Here is a tiny trained network, its code and every weight. The questions are about switching its units off for an input and a class, where a switched-off unit gives its printed mean instead of its output.

import numpy as np


def w(rows, s, z=0):
    codes = np.array(rows[::2]) - 128.0
    scale = np.full(codes.shape[1], s)
    scale[-1] = z or s
    return codes * scale


def f(y):
    return np.maximum(y, 0)


def log_softmax(a):
    a = a - a.max(-1, keepdims=True)
    return a - np.log(np.exp(a).sum(-1, keepdims=True))


def net(x, mask):
    res = np.array(x, float).reshape(1, 4) / 4 @ E
    y = f(res @ A[0][:, :-1].T + A[0][:, -1])
    res = res + np.where(mask, y, B[0][:, -1]) @ B[0][:, :-1]
    return log_softmax(res[-1] @ U[:, :-1].T + U[:, -1])


A, B = {}, {}
E = w([
[229,90,215,131,96,169,46,79,76,207],'x0',
[54,63,214,81,55,242,176,199,89,121],'x1',
[147,241,187,121,2,92,177,52,92,31],'x2',
[60,72,190,78,132,94,34,47,233,77],'x3',
],0.007)
A[0] = w([
[68,85,170,53,137,102,67,52,208,99,126],'neuron 1',
[155,217,173,142,74,93,175,46,93,66,53],'neuron 2',
[76,123,155,86,54,195,155,149,100,114,77],'neuron 3',
[76,40,182,96,125,212,152,207,122,129,111],'neuron 4',
[94,86,190,78,134,124,75,87,172,131,126],'neuron 5',
[50,147,66,152,153,96,211,178,180,79,38],'neuron 6',
[188,158,59,206,182,48,59,90,163,153,93],'neuron 7',
[164,142,67,211,153,169,172,212,74,177,123],'neuron 8',
[185,149,48,181,203,62,77,75,175,136,88],'neuron 9',
[186,178,62,160,178,66,89,88,155,151,91],'neuron 10',
[195,165,40,214,234,41,86,64,144,134,115],'neuron 11',
[129,140,130,120,150,103,129,132,123,121,3],'neuron 12',
[146,254,203,106,9,92,190,61,93,46,74],'neuron 13',
[37,153,61,137,158,98,205,183,196,55,81],'neuron 14',
[60,59,178,59,143,92,61,77,202,89,117],'neuron 15',
[69,63,183,74,162,109,63,89,190,106,136],'neuron 16',
[37,149,43,115,166,105,207,180,187,57,66],'neuron 17',
[204,151,89,198,143,172,221,212,55,152,133],'neuron 18',
[90,97,147,97,123,126,55,60,200,72,121],'neuron 19',
[199,70,167,141,163,189,34,130,95,240,94],'neuron 20',
[54,53,195,83,82,236,162,197,90,111,113],'neuron 21',
[224,92,232,141,93,173,43,77,65,179,56],'neuron 22',
[225,90,186,115,119,153,81,90,80,189,39],'neuron 23',
[40,43,187,64,107,228,172,189,104,162,125],'neuron 24',
[72,64,157,99,142,103,57,65,212,105,121],'neuron 25',
[125,27,83,135,246,170,75,222,171,218,85],'neuron 26',
[103,36,81,149,231,146,80,200,168,223,79],'neuron 27',
[82,81,169,87,78,206,156,170,133,137,86],'neuron 28',
[212,142,165,173,144,88,81,76,116,180,112],'neuron 29',
[173,157,59,189,122,155,207,208,38,185,124],'neuron 30',
[160,138,120,118,132,141,125,159,87,134,109],'neuron 31',
[117,34,53,137,227,161,80,201,146,213,73],'neuron 32',
[184,147,98,189,109,152,174,137,53,199,126],'neuron 33',
[45,118,63,133,187,114,163,185,180,138,111],'neuron 34',
[187,190,96,191,154,174,209,179,17,172,138],'neuron 35',
],0.0085,0.0057)
B[0] = w([
[139,38,45,198,151,108,102,109,184,178,205],'neuron 1',
[206,144,199,176,48,116,236,144,207,27,205],'neuron 2',
[137,178,113,68,116,74,125,190,81,171,178],'neuron 3',
[165,196,103,56,106,26,109,216,58,198,203],'neuron 4',
[107,57,64,192,156,118,98,99,171,147,180],'neuron 5',
[26,166,186,76,208,206,67,36,69,107,195],'neuron 6',
[119,210,92,48,101,45,119,207,67,191,215],'neuron 7',
[123,19,58,207,141,105,105,103,195,151,219],'neuron 8',
[168,170,116,33,103,64,116,219,62,207,213],'neuron 9',
[173,183,119,63,124,72,137,217,60,174,201],'neuron 10',
[168,205,93,37,99,50,129,221,19,209,240],'neuron 11',
[130,135,116,164,138,105,128,174,109,130,128],'neuron 12',
[221,172,218,204,51,151,232,139,209,2,245],'neuron 13',
[22,151,181,93,225,207,51,68,87,95,215],'neuron 14',
[130,44,9,191,138,127,95,107,176,158,205],'neuron 15',
[130,52,52,207,162,120,105,106,157,156,199],'neuron 16',
[11,159,176,89,223,217,47,60,76,74,214],'neuron 17',
[109,23,26,196,138,123,74,108,168,174,237],'neuron 18',
[135,76,53,186,143,120,107,121,172,168,193],'neuron 19',
[33,185,223,68,206,244,95,48,91,40,216],'neuron 20',
[159,211,118,47,111,48,139,206,76,190,218],'neuron 21',
[10,176,196,83,225,242,57,51,78,76,207],'neuron 22',
[3,150,174,78,223,208,68,68,84,93,185],'neuron 23',
[164,213,105,34,109,43,84,232,38,201,221],'neuron 24',
[129,37,47,205,148,113,86,109,175,174,202],'neuron 25',
[221,175,202,189,27,153,246,106,209,23,244],'neuron 26',
[206,183,198,199,39,124,226,123,211,15,231],'neuron 27',
[159,167,116,64,120,87,135,182,92,169,182],'neuron 28',
[56,190,188,75,201,160,76,105,61,120,187],'neuron 29',
[132,46,37,193,153,124,83,89,198,187,238],'neuron 30',
[116,107,93,148,122,140,107,108,142,135,153],'neuron 31',
[212,155,183,201,45,140,217,116,186,33,231],'neuron 32',
[102,39,71,176,168,116,106,98,178,156,204],'neuron 33',
[74,189,228,89,180,224,133,71,111,48,197],'neuron 34',
[122,26,38,196,154,114,63,102,184,170,241],'neuron 35',
],0.0071,0.013)
U = w([
[125,9,13,208,147,103,102,111,184,185,170],'0',
[158,194,106,46,101,34,135,214,60,198,130],'1',
[191,159,197,189,51,145,229,115,193,24,124],'2',
[14,156,185,85,212,224,85,64,83,82,3],'3',
],0.013,0.0037)

Each question gives the input, the list of numbers given to net, and the class t.
The units are the neurons (one row each of A and B). Each row of codes is followed by its name. A weight is (code - 128) times the scale printed after its matrix; where a second scale follows, it is the last column's (A, B and U).
mask holds one flag per neuron, in row order. A switched-off neuron (its flag False) gives its mean, the last column of its row in B, instead of its output. The means were averaged over made-up inputs and are rounded, as every weight is.
A unit's drop is (log p(t) with every unit on - log p(t) with that unit switched off) / (log p(t) with every unit on - log p(t) with every unit switched off).
most important unit: the unit with the biggest drop
k most important neurons: the k neurons with the biggest drops, biggest first
drop of u: that unit's drop, to one decimal
input [7,3,5,-4], class 3: most important unit : neuron 22
input [5,-5,-7,-6], class 2: 2 most important neurons : [neuron 26; neuron 27]
input [0,-1,8,-8], class 0: 4 most important neurons : [neuron 35; neuron 18; neuron 30; neuron 26]
input [-6,-3,-5,-4], class 3: 4 most important neurons : [neuron 17; neuron 14; neuron 6; neuron 13]
input [8,-7,5,5], class 3: 3 most important neurons : [neuron 22; neuron 23; neuron 29]
input [4,-4,0,-3], class 1: 2 most important neurons : [neuron 17; neuron 14]
input [5,7,-6,0], class 1: 2 most important neurons : [neuron 24; neuron 4]
input [7,7,4,2], class 1: 2 most important neurons : [neuron 21; neuron 24]
input [-2,5,5,-5], class 0: 2 most important neurons : [neuron 11; neuron 35]
input [7,4,-5,6], class 3: 3 most important neurons : [neuron 20; neuron 22; neuron 23]
input [1,7,1,-7], class 0: 3 most important neurons : [neuron 35; neuron 18; neuron 30]
input [5,2,-4,-1], class 3: 3 most important neurons : [neuron 20; neuron 13; neuron 22]
input [0,6,-8,3], class 2: 3 most important neurons : [neuron 26; neuron 27; neuron 32]
input [-8,5,-8,-7], class 2: most important unit : neuron 26
input [8,-8,8,6], class 1: drop of neuron 10 : 0.9
input [7,3,-5,2], class 3: drop of neuron 20 : 0.5
input [-2,2,-7,5], class 2: drop of neuron 26 : 0.3
